(in the rows, 128 means zero)
Each row has a class, written after it, and each block has its own classes.
[147  69 118 161 108 129  99 172 166 104 136 140 135 130 157 134 117 132
 196  94 124 156  67 151 133 142 144 153 115 173 175 196  98 175  94 111] => sete
[109 114 150  77 113 126 118 137 103 120 206 127  87 186 168 131 137 142
 132 172  75  99 110 127 170 111 125  89 143 199 127  93  93 172 161 101] => Tuv
[161 119 167 123 115 143  91 141 104 149 148 149 149 158 129 136 139 131
 143 133 117 155 165 117 168 138 117 124 161 100 143 129 109 100 151 156] => dem
[146  97 105 145 125 129 118 106 104 140  88 135 101 158 133 117 107 118
 101 120 140 126 105 110 109 107 147 107 133 183 122 181 124 110 146 105] => dem
[114 119 113 103 135 119 108  82  99 141 105 128  94 125 128 132 125 124
  73 140 127 135  99  95 146  91 161 106 131 174 114 184 140  98 148 130] => dem
[ 32 104 147 189 222  91 108 121 156 134 202 138  96 105 107 155 126 125
 220 113 115  87  92 169 104 108 146  69 116 142 111 150 147 145 109 138] => Tuv
[162 112 150 121 146  76  91  90 139  90 129 195 115 160 123 143 119 148
 128 171  52 125 148  97 103 120  95 114 128 109 149 120  96 170 108 144] => tegeb
[ 31 110 139 216 214  92  92 159 162 109 201 192  63 124 102 135 124 119
 203 149 173 124 104 143 114  74 120  45  90 130 104 144 158 127 121 134] => remam
[166 120 135 118 128  81 116  86 154  95 126 174 111 175 110 133 114 146
 124 161  69 121 149  80  94 132 104 122 127  98 136 126 101 151 107 148] => maguz
[190 105 135 141 121 165 120 124 141 131 108 128 154 154 188 154 108 153
 147  99 113 126  77  91  81 144 151 166 142 196 180 137  99 172 113 109] => fanib
[170 119 136 123 126  84 120  87 149  99 118 169 114 174 117 140 116 149
 126 165  67 122 145  87  92 138 110 126 125 108 143 123 101 148 106 152] => maguz
[167 123 139 136 118  98 123  88 147  95 105 175 115 149 111 132 106 150
 122 171  84 119 142 109  82 123  99 126 152 123 147 111  83 157 105 153] => fanib
[142  92 166 158 127 148 107 118 122 110 103 121 140 120 145 151 113 131
 145 111  86 140 123 134 134 109 143 136 152 163 118 151 114 140 122 140] => tegeb
[214  99 124 145 110 145  74 112 165 180 111 156 109 188 159 147 129 128
  61 150 105 151 151  78  76 136 113 136 100 103 153 161 129 135 132 117] => remam
[138  57 147 164 107 170 126 198 129  90  76 138 101  78  98 120 106 145
 205 120 156 122 155 166 128 140  81 177 163 184 141 129 129 135 129 120] => fanib
[170 115 136 116 130  82 110  88 151  94 119 175 113 173 116 138 114 147
 129 164  68 124 140  86  96 138 107 123 128 104 140 126 103 150 107 150] => maguz
[166 113 154  92 119 135 101 124  99 151 151 121 126 138 131 128 155 133
 140  91 100 149 147 132 166 130 111 133 150 105 152 142 110 128 139 158] => zipus
[156 117 150 124 127  73  94  92 130  83 134 191 106 152 125 142 114 145
 125 171  49 131 151 103 109 112  96 119 126 111 142 109  94 165 108 139] => tegeb
[160 130 120 128 123  89 133  84 143  94 120 173 110 153 111 139 114 146
 118 153  55 137 159 103  90 145  97 121 144 123 133 128  87 171 105 161] => zipus
[ 97  98 141 133 138 111  88 159 175 123 250 176  82 146 138 113 121 127
 166 123 119 142 150  42 116  83 107 112  94  80 111 200 101 195  99 111] => dem
[103  99 156 121 182 134 112 150 161 158 173 148  59 153 103 130 143 140
 226 158 166 116 150 214 101 119  78 124 154 163 132 147 150 100 142 108] => fanib
[165 133 115 118 125  79 136  78 140  93 123 178 102 166 111 131 116 147
 117 159  54 130 158  96  84 142  89 117 137 120 136 129  84 172 107 151] => zipus
[170 115 137 119 124 138 105  89 132 153 102 129 144 168 142 134 138 129
 131  85 104 121  96 116 135 126 138 136 107 142 156 136 139 107 146 112] => maguz
[162 121 130 125 129  72 123  93 129  93 137 185 116 175 119 127 107 141
 126 173  82 132 149  93 107 127 114 114 147 118 132 129  88 138 113 151] => dem
[149 128 170 124 107 123 113 131 108 135 163 143 141 140 118 145 156 128
 139 129 134 150 151 112 160 142 120 119 145  92 140 134 123 101 136 169] => remam
[157 109 158 101 105 135  93  96 133 127 154 135 161 182 150 125 128 125
 161  56  73 133 159  96 148 108 140 138 120 118 169 168  56 204 101 116] => maguz
[133 114 121 136 135 107  94 112 149 121 156 143 118 105 104 135 116 132
 127  91  94 125 102 103 133  91 149 124 135 152 117 133 134 114 124 125] => Tuv
[161  84 143 145 135 132 132 108 136 150 114 114 116 122 113 155 126 146
 118  97 102 138  94 119 113  87 134 153 150 160 135 161 142 129 147 131] => sete
[ 64 123 140 191 133 119 125 124 142 112 161 156 116 155 129 129 125 112
 148 116 135 105  94 163  79  79 148  71 103 189 129 132 112 169 133  98] => tegeb
[170 108 156 124  93 142 105 156  99 150 168 113 144 136 141 130 146 138
 124  99 111 132 130  99 165 147 126 134 144 112 144 121 107 117 145 149] => Tuv
[172 119 138 114 120  79 118  88 150  94 125 183 116 170 112 138 113 151
 133 162  68 122 140  82  97 145 107 124 135 113 139 119 105 147 107 145] => maguz
[141  98 137 141 127 131 118 104 135 164 133 144 116 157 120 137 149 117
  98 117 119 123 155 108 152 118 118 138 106 134 122 186 149 117 143 121] => remam
[170 119 128 123 128  86 120  88 157 105 120 182 115 173 108 136 115 147
 128 155  70 125 154  83 104 131 110 127 128 115 136 130 103 151 102 141] => maguz
[126  99 143 134 128 108  99  90 118 147 109 106  94  89  87 130 123 130
 110 107 105 126 108 126 117  49 143 108 129 126 122 180 127 124 129 128] => sete
[122 113 132 144 147 154 105 112 132 133  83  99 120  97  99 121 123 128
 114 103 152 121 130 119 105  75 143 130 141 147 129 185 116 117 117 144] => fanib
[163 113 164 122 118 136 104 147 103 149 143 120 147 159 136 146 160 130
 110 144 140 130 158 108 132 148 126 125 135 103 159 143 119 116 138 165] => remam
[126 102 126 129 147 136 100 127 113 116  96 132 108 121 143 138 126 119
 125 132 100 144 114 129 167  99 122 119 124 126 125 138 135 143 130 127] => tegeb
[166 118 129 132 114  72 116  84 123 100 128 190 112 179 122 129 105 138
 103 174  76 129 148  90  97 125 113 113 139 118 136 125  88 141 121 145] => dem
[160  87 143  88  69 131  97 113 148 127 167 127 153 141 184 109 119 132
 115  64 107 123 104 131 122 114 131 170 108 144 172 131  99 204 129  64] => sete
[123 113  87 119 163 139 147  73 110 134  72 131  89 135 106 130 126 128
  98  81 121 146 139 112 120 127 103 134 141 172 122 194 134 142 151 127] => zipus
[130  89 127 104 128 141 118  90 106 111 109 123 125 131 182  95  96 136
 123  90 134 138 151  62 117 136 123 132 116 130 134 201  66 205 102 116] => dem
[162 112 170 119  96 132  91 148 106 127 153 138 148 143 122 128 142 132
 162  87 119 144 138 114 176 126 124 141 139  99 154 121 116 105 138 148] => maguz
[157 116 159 127 101 124 114 136  89 139 151 138 146 156 134 119 139 129
 136 123 125 144 143 116 172 123 133 122 147 118 144 134  97 102 140 157] => dem
[117  88 141 129  85  95 128 120 157  69 169 154 128 148 135 118 130 111
 174  91 125 106  91 123  84 138 121 121  92 129 163 158  99 197 103 113] => remam
[ 92  79 143 175 152 126 135 117 149 121 151 142  68 121 136 132 112 133
 199  94  93 140 142 174  98 108  94 116 119 141 128 143 106 203 114 138] => zipus
[138 125 147 110  92 127 101 138 100 143 173 123 129 125 122 138 150 133
 113 105 109 138 135 112 164 132 130 130 138 125 149 124 111 115 149 145] => Tuv
[171 129 119 127 122  81 130  93 146  91 128 177 113 156 109 133 114 145
 125 154  55 126 155  90  83 145  95 124 138 115 134 128  93 168 100 150] => zipus
[137 105 115 103 131 115  90 121 204 137 224 196 116 132 154 133 103 151
 156  90  84 159 180  94 128 136 130 157 140 173 133 157  83 215  74  86] => Tuv
[ 93 103 135 105 145 151 126  96 156 141 158 149  87 135 116 140 152 140
 116  96  86 145 147  84 119 106  95 118 117 148 143 193 100 219 138 148] => zipus
[163 100 138 126 137 124  89  93 107 133  88 142 121 139 136 148 121 121
 137 104  63 114  91 116 143  91 133 123 118 155 137 135 146 130 140  89] => tegeb
[161  88 124 100 161 131 100  83 128 141  91 125 108 154 123 114 121 131
 108  93 121 112 111  81 127 108 120 129 124 128 117 180 150 113 145 113] => maguz
[  4  97 140 142 141 130 118 155 184  92 212 116  68  90 125 119 128 117
 191 156  86  99 161 129 142 111  93  94  75  93  89 167 103 232  95 121] => Tuv
[171 112 149 127 139  77  86  94 141  88 129 194 112 169 122 145 116 146
 119 179  52 129 145 101  97 119 100 117 136 121 141 127  98 151 112 144] => tegeb
[149 108 161 107 135 156  56 103 142 135 151 141 122 162 174 123 120 146
 149  98  90 121 128  88 127  86 114 147  98 154 172 167  78 179 125  90] => fanib
[126  81 178 115 143 102 107 113 148 131 189 170 106 177 129 122 119 129
 219 125  52  53 114 157 167  92 106 109 117 154 106  74 165 145 145  55] => maguz
[164 124 139 147 118  93 123  98 156  84 117 180 122 150 108 127 107 147
 133 174  81 126 147 113  99 122 100 128 149 112 144 117  74 157  93 165] => fanib
[151  72 153  91 135 131  22 107 157 127 128 184 118 117 142 113 119 141
 141 102  73 124 161  77 146 114  99 141  87 139 151 207 106 187 103  80] => tegeb
[164 125 154 120  93 138  99 153  94 146 153 139 140 169 133 120 142 125
 126 133 136 148 155 117 156 122 124 119 149 114 145 125 103  96 156 141] => dem
[167 118 124 132 120  70 121  91 150 104 159 174 103 149 107 137 108 149
 115 151  54 119 143  80  90 129 112 118 140 121 125 114  90 158 104 142] => Tuv
[114 102 130 151 157  91 131  94 158  89 150 155 172 170 132 133 153 113
 129  91 126 108  66  76 104 136 149  94  90 108 177 202  87 199  93 179] => remam
[ 69  84 192 151  95 124  41 131 157 102 170 172  95  54 106 152 132 125
 148 111  65 161 150 119 132  62 118 101  96  79 159 154  85 226  95 169] => tegeb
[163 122 126 134 125  72 121  91 130  96 128 188 113 174 115 128 104 139
 107 177  79 135 158  88  99 118 111 112 143 112 134 124  83 146 112 154] => dem
[160 113 155 113  88 148  98 147 111 154 170 111 144 140 136 135 144 129
 114 101  93 131 143 118 173 127 134 133 151 124 138 114 106 127 147 136] => Tuv
[ 89  84 133 119 190 107  82  96 196 126 147 209  90 120 126 112 119 153
 180 124 114 160 173 117 159 133  98 107 105 119 140 188  94 206  74 152] => maguz

Next block, with new classes.
[136 138 163  96 152  80 171 138 142 130  96 114 161 179 168 161 161 132
  70 153 100 153 122 137  57 107 127 165 110 132 158 113 133 181 135  85] => limik
[118 153 134 132 148 139 123 145 113 153 107 145 110 125 159 118  99 111
 109 173 133 160 119 140 129 153 167 116 151 159 117 134 139 123 139 130] => galu
[117 108 133 121 115 130 130 104 111 123  88 137 110 152 133 128 162 119
 102 143 123 146 124  99 107 118 149 162 144 108 101 125 130 162 126 133] => Siz
[133 146 160 133 134 126 128 135 131 122  91 127 112 131 165 133  87  86
 123 150 145 150 128 144 149 138 123 127 149 133 137 125 144 127 124 115] => zevok
[158 132 109  99 142 156 150 134 125 123 143 102 114 136 127 154 126 118
 163  38 129 133 132 134 136  83 113 142 151 144 137 111 143 116 125 122] => pez
[149 135 162 137 156 126 149 136 153 164 138 114 132 156 155 141 166 131
 121 100 131 118 126 146  78 145 117 136 116 153 119 120 143 105 152 141] => galu
[118 142 152 143 129 131 144 159 133 158 102 136 103 139 153 143  92  80
 119 163 131 127 120 166 128 142 140 119 155 113 121 119 135 142 135 133] => Zet
[123  98 121 122 136 128 120 145 151 148 143 138 124 119 152 142 139 140
  98 138 120 110 134 135 114 130 115 126 132  96 128 111 113 145 119 134] => Zet
[122 126 165 118 156 169 144  96  88 131 116 170  99 146 111 143 117 114
 108 157 145 166 130  98 129 134 139 171 163 114 134 110 128 144 131 182] => nesin
[126 117 141 118 148 135 112 154 120 138 134 155 114 101 146 136 114 134
  88 141 135 123 130 123 118 134 113 134 135 111 129 109 117 140 146 139] => nesin
[114 104 151 122 117 134 122 126 110 121 104 143 116 141 133 123 139 117
 121 170 115 155 131 106 120 136 152 152 131 119 132 121 125 161 114 155] => sasol
[146  93 147 112 113 105 107 118 101 113  82  97 179 118 126 154 144 125
 111 175 113 130 133 102 123 111 116 171 116 126 146 128 107 142 103 130] => zevok
[147 107 104 116 129 139 100 128 138  98 134 107 137 126 146 112  69 115
 152 125 132 133 151 126 161 107 108 116 109 156 138 149 131 109 105 117] => zevok
[121 144 144 127 125 135 137 154 139 140 101 141 109 143 145 132 131  89
  92 159 131 145 124 126 129 144 146 109 125 117 117 141 136 153 140 118] => Siz
[141 133 117 156 160 145 171 102 143 113 133 111 105 160 136 172 142 137
 164  79 108 130 138 145 117  82 118 137 155 129 119 113 151 109 125 141] => galu
[100 135 158 146  70 145 131 124  36 148  78 114  93 179 153 142  83  86
 133 151 132 146 139  86 137 127 148 192 147 118 109 110 123 141 154 158] => sasol
[151 144  95 101 167 149 158 140 164 148 156 104 127 133 122 176 146 129
 153  78 144 158 132 146 136  83 123 114 174 105 148 104 132 128 142 120] => nesin
[119 109 132 108  99 127 135 135  88 123  93 101 126 136 151 143 144 127
 118 188 113 163 148 107 119 107 133 135 139 134 126 147 121 146 103 126] => pez
[150 138 173 127 167 151 171 132 124 148 175 152 139 188 165 175 143 134
 104  81 119 117 136 126  92 124 137 158 104 116 108 110 128 117 168 120] => limik
[102 155 164 128 123 110 145 159 132 162  95 158 103 152 188 150 108 105
  79 152 145 124 133 143 132 128 118 120 124 103 118 129 147 165 137 110] => kodok
[133  98 151 121 117 126 114 102 110 108  81 122 126 140 148 125 132 119
 114 183 126 158 126 123 121 131 131 164 136 124 132 129 114 139 104 138] => zevok
[145 127 176 131 160 126 118 149 135 138 134 120 111 129 185 161 121 105
 100  86 115  93 136 135  74 139 121 122 126 128  98 117 145 117 141 140] => pez
[108 104 143 144 116 141 120 138 127 128 140 135  90 115 151 126 146 159
 107 155 117 119 116 108 137 129  81 151 120  99 137 113 112 123 124 137] => nuzuz
[119 114 102 120 132 142 162 132 161 149 148 107  94 149 146 143 160 144
 169  73 140 142 133 135 120  82 123 128 149 109 131  95 131 140 147 134] => sasol
[128 114 135 109 121 133 107 139 104 134  86 129 146 132 119 145 133 124
 119 170 139 165 128 106 121 125 140 168 145 102 124 134 109 160 124 157] => nesin
[148 118 170 143 153 123 121 114 154 146 141 133 130 147 165 133 120 110
 127  87 132 102 124 151  93 132 112 141 120 140 114 107 135 109 154 137] => zevok
[139 123 113 126 131 128  99 134 130 120 117 106 137 132 130 108  64 109
 126 125 113 126 138 156 166 116 106 143 150 151 143 150 144  97 101 154] => nesin
[124 101 121 117 116 124 109 122  95 135  84 147 112 136 121 120 142 112
 106 159 119 164 130  94 128 122 162 153 155 118 118 130 118 165 107 147] => Siz
[137 112 142 110 133 163 100 135 152 122 137 110 131 129 140 106  79  93
 129 116 103 111 129 146 155 111 113 121 117 172 128 164 148  95  99 160] => pez
[106 113 154 165 103 115  83 128 150 153 104 126 117 138 132 129 121 128
 128 161 106 102 106 107 126 137  83 164 150 108 137 120 127 145 112 168] => nuzuz
[125 113 155 115 122 135 119 145 136 154 141 144 109  96 123 121  99 125
  81 126 141 115 117 131 114 122 128 112 107 122 129 113  94 121 147 140] => nedog
[120 100 127 132 122 141 107 125  90 106  97 134 105 139 152 147 151 134
 133 148 116 157 130  89 113 135 161 179 145  92 110 110 121 164 117 160] => sasol
[113 108 160 123 113 120 119 115 103 132  71 111  92 132 137 141 149  96
  75 187 119 164 141  81 135 120 138 144 147  99 130 136 127 145  84 163] => Siz
[126  87 120 106 128 162  92 157 167 122 100 115 145 110  95 116  99 108
 166 252 109 146 110 100 146 110 125 107 110 147 149 171 113 170  87 159] => nuzuz
[166 129 160 151 155 135 120 140 137 154 164 129 137 156 165 149 174 128
 151  95 132 117 125 124  81 160 104 155 138 133 112 107 156 115 155 153] => nesin
[141 126 114 117 129 136  98 135 148 125 129  93 149 133 119 113  77 107
 143 126 125 125 135 143 151 113 108 131 133 149 140 152 142 103 112 151] => nesin
[114  96 184 178  92  67 104 183  66 216 124 147  28 105 207 118 157 130
 108  68 128 114 118 188 139 108 106 144 129  98 102  78 109  69 111 167] => kodok
[127 153 162 126 126 139 144 151 125 148  96 136 103 139 160 142 112  99
 109 163 149 143 102 149 114 151 146 124 131 133 114 123 140 131 142 118] => nedog
[145 110 117 143 132 137  89 125 161  96 118  97 144 124 147 109  77 110
 153 127 113 123 132 148 171 114  99 139 118 150 143 159 139  94  95 151] => zevok
[127  88 138 124 108 116 116 102 124  98  75 120 127 132 126 126 131 125
 137 195 123 148 127 134 124 115 130 140 135 120 127 132 113 146  89 130] => zevok
[147 132 113 131 150 127 178 110 130 107 118  93 123 142 136 177 128 128
 163  72 138 143 140 162 139  71 123 136 148 110 130 108 127 104 135 107] => zevok
[139 109 174 117 141 108 150 105 142 136 130 139 147 150 129 136 125 121
 117 132 148 105 149 139  81 133 119 110 102 138 117 118 122 129 143 111] => zevok
[168 125 180 141 162 115 128 137 141 181 207 149 154 134 160 120 150 119
 109  77 126 105 137 122  64 141 144 121 111 148 116 114 133 125 191 138] => kodok
[132 120 171 121 147 134 148 112 164 177 152 121 123 171 143 131 133 101
 118  90 149 128 137 130  70 135 130 138 123 119 119 111 129 132 156 160] => Zet
[138 113 154 143 114 105 108 131  77 124  65 111  91 143 152 141 140  97
 103 129 120 136 130  99 104 140 139 174 137 112 103 120 136 138 106 153] => Siz
[132 168 169 127 139 127 112 172 145 136  89 122  96 135 154 143  82  80
 135 164 140 139 103 120 152 146 116 133 143 137 151 117 170 150  93 131] => limik
[121 132 164 155  98 125 118 147 143 162 139 147 120 137 138 119 122 131
  96 134 144 112 115 129 101 162 109 132 105 119 125 122 106 126 161 147] => nedog
[107 100 177 113 141 149 112 122  69 139 111 162 118 149 194 129 159 125
  97 134 139 151 121  80  93 149 140 216  86 121  91 113 140 141 129 169] => Zet
[140 135 107 113  84 110 115 123  80 150  88  88 146 155  94 154 143 127
 147 162 135 163 146  92 140 134 137 144 155 139 144 129 121 132  83 127] => galu
[115 121 143 127 110 129 128 117 106 139  88 117 138 148 128 138 131 109
 109 177 133 166 131 114 123 143 162 171 158  92 121 136 113 152 118 157] => Zet
[104 118 153 141  96 128 135 127 122 137  84 107 117 147 142 153 135 102
 126 191 132 163 136 110 108 121 147 146 151  75 111 132 112 166 122 152] => Zet
[152 141 179 131 162 108 133 150 125 171 134 120 142 155 177 144 147 112
 109  89 141 134 136 139  83 147 113 159 131 136 120 115 152 110 160 149] => nesin
[151 112 112 101 139 140 112 134 164 126 118  80 144 137 102 121  87 110
 148 120 134 121 135 159 150 108 105 129 129 143 142 156 135  97  94 163] => nesin
[165 148 151  77 173 174 162 150 149  98  65 139  91 134 153 128  87  66
 105 144 149 174  76 205 111 146 198 129 149 139 107 134 143 140 134  97] => nedog
[154 129 103 102 151 134 169 136 115 130 147 108 111 137 128 178 153 145
 144  39 129 131 148 138 129  89 105 132 151 126 144 102 133 113 117 118] => pez
[138 147 168 127 128 132 134 161 132 143  85 120 101 132 161 147 114  90
 110 159 142 153 106 146 122 144 133 128 129 129 130 128 140 127 117 134] => nedog
[108 126 102 132 113  79 139 100 101 126  93 115 158 164 157 151 230 168
  88 128 106 161 137 105 109 122 147 179 148  96 111 131 140 146 115 104] => Siz
[139 128 115 126 162 143 167 128 128 121 139 145 121 148 164  96  52 116
 123 115 121 109 152 145 170  95  93 141 133 192 151 157 178 123 127 134] => kodok
[107 111 134 134 104 129 129 129 111 118  99 138 124 130 123 132 140 125
 135 184 116 150 131 108 125 127 160 142 154 104 124 121 118 172 129 139] => sasol
[155 139 114 104 150 150 172 115 139 114 130  75  95 158 121 167 135 123
 154  89 151 147 133 150 115 100 108 134 151 113 140 105 142 111 126 123] => nesin
[168 119 120 124 121 158 107 130 167 107 123  89 136 145 109 108  49  88
 141 110 116 118 119 159 147 119 124 131 124 159 138 162 131  97 106 154] => nedog
[108  99 139 141 121 137 149 129 102 114 116 136 121 134 145 139 145 129
 139 176  99 159 142 101 119  92 150 148 136 117 127 122 122 164 138 150] => sasol
[134 130 205 140 118 104 135 123 119 176 126 143 132 177 166 131 144 121
  72 107 144 120 131 129  57 172 128 158  99 128 101 120 122 112 161 145] => nedog
[138 132 184 139 155 116 161 134 149 172 155 143 141 174 148 141 175 135
 128 106 133 130 129 134  82 152 112 140 108 131 123 123 137 115 155 133] => nuzuz
[119 155 172 104 129 150 137 133 135 152 120 124 126 161 144 133 123  94
  98 184 137 175 125 121 149 158 142 122 132 122 141 149 135 120 119 116] => nuzuz
[105 121 127 138 125 138 105 149 156 144 124 127 106 111 142 129 103 117
 103 127 133 122 118 142 139 134 124 136 137  84 128 120 111 133 126 158] => Zet
[116 124 126 143 116 128 123 145 129 135 129 134 118 100 106 126 134 123
 100 140 129 112 128  89 132 125 119 121 125 111 134 123 115 151 152 139] => Siz
[121 138 152 135 130 136 136 174 131 167  91 145 110 132 152 142 133  94
 136 163 152 145 110 149 139 160 137 139 150 109 123 121 140 147 121 146] => Zet
[107 142 159 138 129 130 149 163 126 146 100 147 101 131 160 137 111 100
 112 176 132 136 131 135 134 148 141 117 150 119 131 118 142 157 144 132] => sasol
[124 115 109 129 123 145  97 138 157 104 130 107 120 129 130  99  71 108
 137 126 105 116 130 141 158 127 128 126 125 141 143 142 137 120 109 152] => sasol
[132 137 141 143  99 140 117 126 113 131  83 119 132 160 127 151 126 104
 118 172 105 169 127 110 134 130 142 161 163 118 134 138 119 149 117 146] => galu
[149 102 111 129 126 134  99 112 151 101 124 105 148 133 130 108  78 116
 156 114 116 109 134 147 165 106  97 142 125 161 143 145 137 100  97 135] => zevok
[152 129 119 129 144 158 169 135 133 115 116  93 102 163 149 161 113 105
 168 109 112 159 152 129 141  84 101 135 164 148 150 144 154 130 106 151] => pez
